Here is a tiny trained network, its code and every weight. The questions are about switching its units off for an input and a class, where a switched-off unit gives its printed mean instead of its output.

import numpy as np


def w(rows, s, z=0):
    codes = np.array(rows[::2]) - 128.0
    scale = np.full(codes.shape[1], s)
    scale[-1] = z or s
    return codes * scale


def f(y):
    return np.maximum(y, 0)


def log_softmax(a):
    a = a - a.max(-1, keepdims=True)
    return a - np.log(np.exp(a).sum(-1, keepdims=True))


def net(x, mask):
    res = np.array(x, float).reshape(1, 3) / 4 @ E
    y = f(res @ A[0][:, :-1].T + A[0][:, -1])
    res = res + np.where(mask, y, B[0][:, -1]) @ B[0][:, :-1]
    return log_softmax(res[-1] @ U[:, :-1].T + U[:, -1])


A, B = {}, {}
E = w([
[105,64,191,54,49,126,131,6,184],'x0',
[120,165,213,7,131,197,72,165,82],'x1',
[99,125,255,183,152,171,178,117,61],'x2',
],0.0094)
A[0] = w([
[130,124,66,192,126,106,163,109,142,97],'n0',
[118,111,199,158,102,116,164,42,156,185],'n1',
[106,118,67,101,119,123,115,60,148,116],'n2',
[122,113,180,83,108,138,119,90,155,64],'n3',
[113,131,117,138,159,151,143,140,141,159],'n4',
[120,108,167,225,128,123,183,96,135,66],'n5',
[149,124,62,135,116,131,127,130,142,98],'n6',
[132,122,96,90,103,129,124,115,160,222],'n7',
[148,86,158,95,167,78,141,117,143,128],'n8',
[123,135,255,40,115,149,119,126,119,220],'n9',
[122,127,155,110,130,135,114,170,109,252],'n10',
[112,108,130,110,99,123,127,53,130,14],'n11',
[122,128,140,181,140,129,133,178,95,223],'n12',
[115,101,95,129,147,128,61,111,97,39],'n13',
],0.017,0.0028)
B[0] = w([
[95,67,165,112,191,67,54,151,137,200],'n0',
[179,186,141,149,89,220,198,131,163,218],'n1',
[132,97,147,118,69,57,146,115,156,187],'n2',
[131,176,133,59,126,144,180,44,31,193],'n3',
[144,170,69,110,83,146,110,119,78,148],'n4',
[146,171,91,199,159,176,123,208,68,192],'n5',
[124,119,84,100,128,101,59,154,163,174],'n6',
[111,91,163,95,150,63,107,101,134,178],'n7',
[125,122,157,108,130,171,157,140,159,152],'n8',
[3,82,148,163,161,132,6,98,82,250],'n9',
[126,169,87,148,211,150,113,176,159,172],'n10',
[141,165,65,122,104,217,141,120,196,183],'n11',
[113,199,154,109,127,231,169,117,125,185],'n12',
[75,128,157,119,123,134,144,164,145,141],'n13',
],0.02,0.021)
U = w([
[150,173,100,93,109,170,177,213,208,47],'0',
[162,182,150,182,146,215,194,165,74,214],'1',
[184,95,135,36,70,102,193,110,210,2],'2',
[52,126,154,68,199,166,26,135,87,244],'3',
[74,28,143,27,130,2,105,145,137,74],'4',
[173,23,153,166,92,124,90,169,240,22],'5',
[80,130,171,49,71,175,148,65,155,51],'6',
],0.0085,0.0038)

Each question gives the input, the list of numbers given to net, and the class t.
The units are the neurons (one row each of A and B). Each row of codes is followed by its name. A weight is (code - 128) times the scale printed after its matrix; where a second scale follows, it is the last column's (A, B and U).
mask holds one flag per neuron, in row order. A switched-off neuron (its flag False) gives its mean, the last column of its row in B, instead of its output. The means were averaged over made-up inputs and are rounded, as every weight is.
A unit's drop is (log p(t) with every unit on - log p(t) with that unit switched off) / (log p(t) with every unit on - log p(t) with every unit switched off).
most important unit: the unit with the biggest drop
k most important neurons: the k neurons with the biggest drops, biggest first
drop of u: that unit's drop, to one decimal
input [-5,-5,-4], class 4: most important unit	n9
input [8,-7,0], class 0: 2 most important neurons	n5; n11
input [7,1,6], class 1: 2 most important neurons	n1; n0
input [5,-4,-1], class 2: 2 most important neurons	n9; n2
input [4,0,-8], class 4: 2 most important neurons	n1; n7
input [-7,-1,1], class 1: 2 most important neurons	n9; n12
input [-6,-8,-5], class 4: drop of n9	0.2
input [-7,6,-5], class 0: drop of n3	0.1
input [4,-7,-4], class 5: drop of n9	0.2
input [-7,5,-2], class 1: drop of n0	0.3
